Below is a small trained network, with its code and all its weights. Each question gives an input and a class and asks what happens when units are switched off, that is, made to give their printed mean instead of their output.

import numpy as np


def w(rows, s, z=0):
    codes = np.array(rows[::2]) - 128.0
    scale = np.full(codes.shape[1], s)
    scale[-1] = z or s
    return codes * scale


def f(y):
    return np.maximum(y, 0)


def log_softmax(a):
    a = a - a.max(-1, keepdims=True)
    return a - np.log(np.exp(a).sum(-1, keepdims=True))


def net(x, mask):
    res = np.array(x, float).reshape(1, 7) / 4 @ E
    y = f(res @ A[0][:, :-1].T + A[0][:, -1])
    res = res + np.where(mask, y, B[0][:, -1]) @ B[0][:, :-1]
    return log_softmax(res[-1] @ U[:, :-1].T + U[:, -1])


A, B = {}, {}
E = w([
[123,122,28,2,60,60],'x0',
[134,136,157,94,192,127],'x1',
[80,37,217,106,116,82],'x2',
[138,70,108,54,89,229],'x3',
[108,126,112,150,144,130],'x4',
[132,126,124,127,108,130],'x5',
[128,125,120,139,104,125],'x6',
],0.0091)
A[0] = w([
[193,172,103,139,98,197,150],'neuron 0',
[197,244,134,124,89,186,52],'neuron 1',
[147,157,176,133,167,171,135],'neuron 2',
[168,153,67,189,81,165,93],'neuron 3',
[152,62,220,218,94,189,144],'neuron 4',
[97,108,73,70,100,65,2],'neuron 5',
[85,103,74,57,136,72,136],'neuron 6',
[151,84,98,189,92,136,179],'neuron 7',
[107,26,202,139,69,103,36],'neuron 8',
[181,201,134,116,133,150,100],'neuron 9',
[187,4,83,98,138,254,168],'neuron 10',
[160,77,118,111,113,179,53],'neuron 11',
],0.0084,0.0031)
B[0] = w([
[65,140,33,103,166,86,213],'neuron 0',
[84,133,60,121,187,152,207],'neuron 1',
[127,193,120,174,87,172,192],'neuron 2',
[123,129,73,68,153,127,201],'neuron 3',
[139,175,153,105,125,183,254],'neuron 4',
[198,138,148,158,160,251,219],'neuron 5',
[217,163,201,135,117,192,238],'neuron 6',
[78,140,186,75,109,150,176],'neuron 7',
[110,36,57,35,254,125,212],'neuron 8',
[120,61,122,116,194,96,180],'neuron 9',
[137,123,142,208,56,21,251],'neuron 10',
[124,87,138,244,136,81,167],'neuron 11',
],0.007,0.0073)
U = w([
[103,32,47,79,217,122,19],'0',
[202,178,144,130,68,233,2],'1',
[128,149,126,116,83,99,240],'2',
[126,129,112,119,97,104,204],'3',
[186,103,115,220,79,1,133],'4',
],0.0091,0.0048)

Each question gives the input, the list of numbers given to net, and the class t.
The units are the neurons (one row each of A and B). Each row of codes is followed by its name. A weight is (code - 128) times the scale printed after its matrix; where a second scale follows, it is the last column's (A, B and U).
mask holds one flag per neuron, in row order. A switched-off neuron (its flag False) gives its mean, the last column of its row in B, instead of its output. The means were averaged over made-up inputs and are rounded, as every weight is.
A unit's drop is (log p(t) with every unit on - log p(t) with that unit switched off) / (log p(t) with every unit on - log p(t) with every unit switched off).
The circuit of an input: a set's keep is (log p(t) with only the set's units on - log p(t) with every unit switched off) / (log p(t) with every unit on - log p(t) with every unit switched off). Starting from all 12 units, units are removed one at a time, each time the one whose removal leaves the highest keep (on an exact tie, the one counted first), for as long as the keep stays at least 0.8.
units of the circuit, in order: the units of the circuit, biggest drop first
top k neurons: the k neurons with the biggest drops, biggest first
drop when u is switched off: that unit's drop, to one decimal
input [-7,6,-7,-5,-6,7,-5], class 0: units of the circuit, in order	[neuron 9; neuron 1]
input [-4,3,-6,6,-2,-4,-3], class 0: units of the circuit, in order	[neuron 0]
input [5,1,-2,6,-4,-3,8], class 4: units of the circuit, in order	[neuron 10; neuron 11]
input [-8,-2,-1,-8,2,0,-6], class 1: top 3 neurons	[neuron 4; neuron 10; neuron 2]
input [7,3,-2,8,1,-5,1], class 4: top 3 neurons	[neuron 10; neuron 11; neuron 4]
input [6,4,1,-1,-5,2,-7], class 1: top 2 neurons	[neuron 6; neuron 5]
input [1,3,-3,5,2,-2,-3], class 4: top 2 neurons	[neuron 10; neuron 8]
input [6,-6,-3,7,-8,-3,-8], class 4: top 2 neurons	[neuron 10; neuron 11]
input [4,0,-1,-2,-5,-2,8], class 1: units of the circuit, in order	[neuron 10; neuron 5; neuron 8]
input [7,7,1,3,-2,7,-4], class 1: units of the circuit, in order	[neuron 6; neuron 5]
input [5,-4,3,4,1,-1,7], class 1: top 4 neurons	[neuron 5; neuron 6; neuron 0; neuron 9]
input [5,-3,-4,-4,-5,-3,0], class 1: units of the circuit, in order	[neuron 5; neuron 6]
input [1,0,8,-3,-4,7,-2], class 0: top 2 neurons	[neuron 8; neuron 10]
input [6,0,4,8,0,6,3], class 4: units of the circuit, in order	[neuron 10]
input [-7,8,-3,5,-3,-8,2], class 2: units of the circuit, in order	[neuron 10; neuron 5]
input [4,1,7,-3,2,0,6], class 0: top 2 neurons	[neuron 8; neuron 10]
input [4,0,8,-8,0,-6,0], class 0: top 3 neurons	[neuron 8; neuron 10; neuron 2]
input [-5,0,6,-4,-8,-2,1], class 0: top 3 neurons	[neuron 8; neuron 10; neuron 6]
input [8,7,5,4,-7,-7,1], class 1: top 2 neurons	[neuron 6; neuron 5]
input [-8,4,5,-5,4,8,4], class 1: units of the circuit, in order	[neuron 4]
input [-1,-1,0,5,-5,4,-4], class 4: drop when neuron 10 is switched off	0.4
input [4,4,1,-3,-6,2,-4], class 1: drop when neuron 0 is switched off	0.2
input [-2,3,-7,-7,-8,0,6], class 0: drop when neuron 10 is switched off	0.3
input [7,-7,-7,-3,-5,-4,-2], class 0: drop when neuron 3 is switched off	0.4
